Below are the code and all the weights of a small trained network. Each question names an input and a target symbol and asks about switching units off, where a switched-off unit gives its printed mean instead of its output.

import numpy as np


def w(rows, s, z=0):
    codes = np.array(rows[::2]) - 128.0
    scale = np.full(codes.shape[1], s)
    scale[-1] = z or s
    return codes * scale


def f(y):
    return np.maximum(y, 0)


def softmax(a):
    e = np.exp(a - a.max(-1, keepdims=True))
    return e / e.sum(-1, keepdims=True)


def log_softmax(a):
    a = a - a.max(-1, keepdims=True)
    return a - np.log(np.exp(a).sum(-1, keepdims=True))


def net(x, mask):
    ids = ['αβγδεηλμπσω'.index(c) for c in x.split()]
    T = len(ids)
    res = E[ids] + P[:T]
    r = res
    for j in range(2):
        rows = slice(3 * j, 3 * j + 3)
        q, k, v = (r @ M[0][rows].T for M in (Q, K, V))
        z = softmax(np.where(np.tri(T) > 0, q @ k.T / 3**0.5, -1e9)) @ v
        o = O[0][rows]
        res = res + np.where(mask[j], z, o[:, -1]) @ o[:, :-1]
    y = f(res @ A[0][:, :-1].T + A[0][:, -1])
    res = res + np.where(mask[2:26], y, B[0][:, -1]) @ B[0][:, :-1]
    return log_softmax(res[-1] @ U[:, :-1].T + U[:, -1])


Q, K, V, O, A, B = {}, {}, {}, {}, {}, {}
E = w([
[20,66,124],'α',
[79,164,128],'β',
[134,60,219],'γ',
[124,151,147],'δ',
[58,99,197],'ε',
[73,180,131],'η',
[102,107,145],'λ',
[221,130,120],'μ',
[133,52,105],'π',
[1,154,141],'σ',
[121,98,201],'ω',
],0.0094)
P = w([
[82,187,246],'0',
[99,32,142],'1',
[172,185,82],'2',
[95,22,128],'3',
[187,178,70],'4',
[88,12,118],'5',
[197,172,52],'6',
[78,14,132],'7',
],0.011)
Q[0] = w([
[116,139,107],'head 1',
[106,66,140],'head 1',
[80,88,155],'head 1',
[132,253,54],'head 2',
[92,55,132],'head 2',
[149,131,165],'head 2',
],0.017)
K[0] = w([
[127,115,119],'head 1',
[93,146,226],'head 1',
[108,168,168],'head 1',
[113,106,63],'head 2',
[102,147,253],'head 2',
[172,181,110],'head 2',
],0.016)
V[0] = w([
[250,162,111],'head 1',
[190,50,141],'head 1',
[120,24,81],'head 1',
[192,50,155],'head 2',
[164,181,192],'head 2',
[94,4,207],'head 2',
],0.013)
O[0] = w([
[3,105,48,2],'head 1',
[26,30,142,71],'head 1',
[47,123,255,46],'head 1',
[77,47,158,84],'head 2',
[103,49,7,198],'head 2',
[191,21,204,239],'head 2',
],0.0091,0.0085)
A[0] = w([
[71,219,42,130],'neuron 1',
[188,241,100,68],'neuron 2',
[105,153,151,101],'neuron 3',
[114,71,41,156],'neuron 4',
[95,105,222,124],'neuron 5',
[118,198,130,109],'neuron 6',
[69,223,202,172],'neuron 7',
[70,50,77,44],'neuron 8',
[92,193,44,80],'neuron 9',
[132,118,195,237],'neuron 10',
[14,128,206,144],'neuron 11',
[55,112,168,230],'neuron 12',
[106,176,97,82],'neuron 13',
[21,98,180,170],'neuron 14',
[194,136,165,89],'neuron 15',
[103,62,100,162],'neuron 16',
[200,254,135,95],'neuron 17',
[108,81,89,254],'neuron 18',
[138,183,226,143],'neuron 19',
[114,39,56,233],'neuron 20',
[105,61,108,212],'neuron 21',
[101,36,111,38],'neuron 22',
[38,155,51,114],'neuron 23',
[124,71,98,167],'neuron 24',
],0.0075,0.0062)
B[0] = w([
[185,110,129,161],'neuron 1',
[38,84,112,223],'neuron 2',
[137,119,136,130],'neuron 3',
[95,169,108,207],'neuron 4',
[32,148,128,174],'neuron 5',
[123,152,119,142],'neuron 6',
[153,91,101,156],'neuron 7',
[194,2,107,159],'neuron 8',
[215,102,137,154],'neuron 9',
[162,171,190,223],'neuron 10',
[200,101,71,154],'neuron 11',
[171,230,59,165],'neuron 12',
[199,96,165,136],'neuron 13',
[230,157,79,157],'neuron 14',
[77,99,118,239],'neuron 15',
[97,139,185,188],'neuron 16',
[46,62,109,247],'neuron 17',
[96,198,144,214],'neuron 18',
[83,156,155,191],'neuron 19',
[80,182,155,254],'neuron 20',
[116,174,168,207],'neuron 21',
[97,39,157,168],'neuron 22',
[103,131,157,154],'neuron 23',
[128,157,126,197],'neuron 24',
],0.0073,0.0096)
U = w([
[83,148,194,199],'α',
[135,121,73,90],'β',
[95,48,173,16],'γ',
[129,131,89,121],'δ',
[197,88,154,2],'ε',
[135,27,91,55],'η',
[115,104,134,202],'λ',
[119,253,102,209],'μ',
[146,206,161,240],'π',
[1,136,124,127],'σ',
[210,127,127,61],'ω',
],0.0098,0.0035)

Each question gives the input, a string of symbols that net reads in full, and the target symbol t.
The units are the heads (3 rows each of Q, K, V and O) and the neurons (one row each of A and B). Each row of codes is followed by its name. A weight is (code - 128) times the scale printed after its matrix; where a second scale follows, it is the last column's (O, A, B and U).
mask holds one flag per unit, heads first, then neurons. A switched-off unit (its flag False) gives its mean, the last column of its rows in O or B, instead of its output. The means were averaged over made-up inputs and are rounded, as every weight is.
A unit's drop is (log p(t) with every unit on - log p(t) with that unit switched off) / (log p(t) with every unit on - log p(t) with every unit switched off).
The circuit of an input: a set's keep is (log p(t) with only the set's units on - log p(t) with every unit switched off) / (log p(t) with every unit on - log p(t) with every unit switched off). Starting from the 12 units with the biggest drops (on a tie, the unit counted first), units are removed one at a time, each time the one whose removal leaves the highest keep (on an exact tie, the one counted first), for as long as the keep stays at least 0.8.
units of the circuit, in order: the units of the circuit, biggest drop first
k most important neurons: the k neurons with the biggest drops, biggest first
heads that matter: for each layer, one digit per head in row order, 1 if its drop is at least 0.15 and else 0, layers parted by /
drop of u: that unit's drop, to one decimal
input γ λ σ γ σ μ ε σ, target γ: units of the circuit, in order	head 2
input α σ ω σ δ ε, target ε: units of the circuit, in order	head 1; head 2
input η π σ π α, target α: 2 most important neurons	neuron 5; neuron 19
input γ ε σ μ η μ η π, target γ: units of the circuit, in order	head 2; neuron 22; neuron 20
input α π ω λ ε σ, target ε: units of the circuit, in order	head 1; head 2
input μ ε π π μ σ μ λ, target σ: heads that matter	11
input γ μ δ λ σ γ π η, target γ: units of the circuit, in order	head 2; neuron 16
input η σ γ δ π π, target β: units of the circuit, in order	head 1; head 2; neuron 2
input σ σ σ γ μ η α, target α: units of the circuit, in order	head 1; head 2
input ω ω λ α σ σ η, target α: units of the circuit, in order	head 2; head 1
input γ σ π μ, target γ: units of the circuit, in order	head 2; neuron 22; neuron 20
input μ μ σ δ, target σ: 2 most important neurons	neuron 20; neuron 4
input ε π π, target π: 2 most important neurons	neuron 12; neuron 14
input σ λ μ σ η η η μ, target η: most important neuron	neuron 17
input σ μ π μ σ η, target η: 2 most important neurons	neuron 17; neuron 2
input σ η σ μ μ ε ω, target μ: 2 most important neurons	neuron 12; neuron 17
input γ μ α δ, target γ: 2 most important neurons	neuron 22; neuron 8
input σ π σ μ μ, target μ: drop of neuron 12	0.5
input σ η σ δ, target η: drop of neuron 18	0.1
input γ σ η μ η ω σ λ, target γ: drop of neuron 7	0.0
input δ η σ μ ω β μ λ, target μ: drop of head 2	0.2
input μ η ε ω μ α ε σ, target σ: units of the circuit, in order	head 1
input α σ ω β δ π, target ε: units of the circuit, in order	head 1; head 2
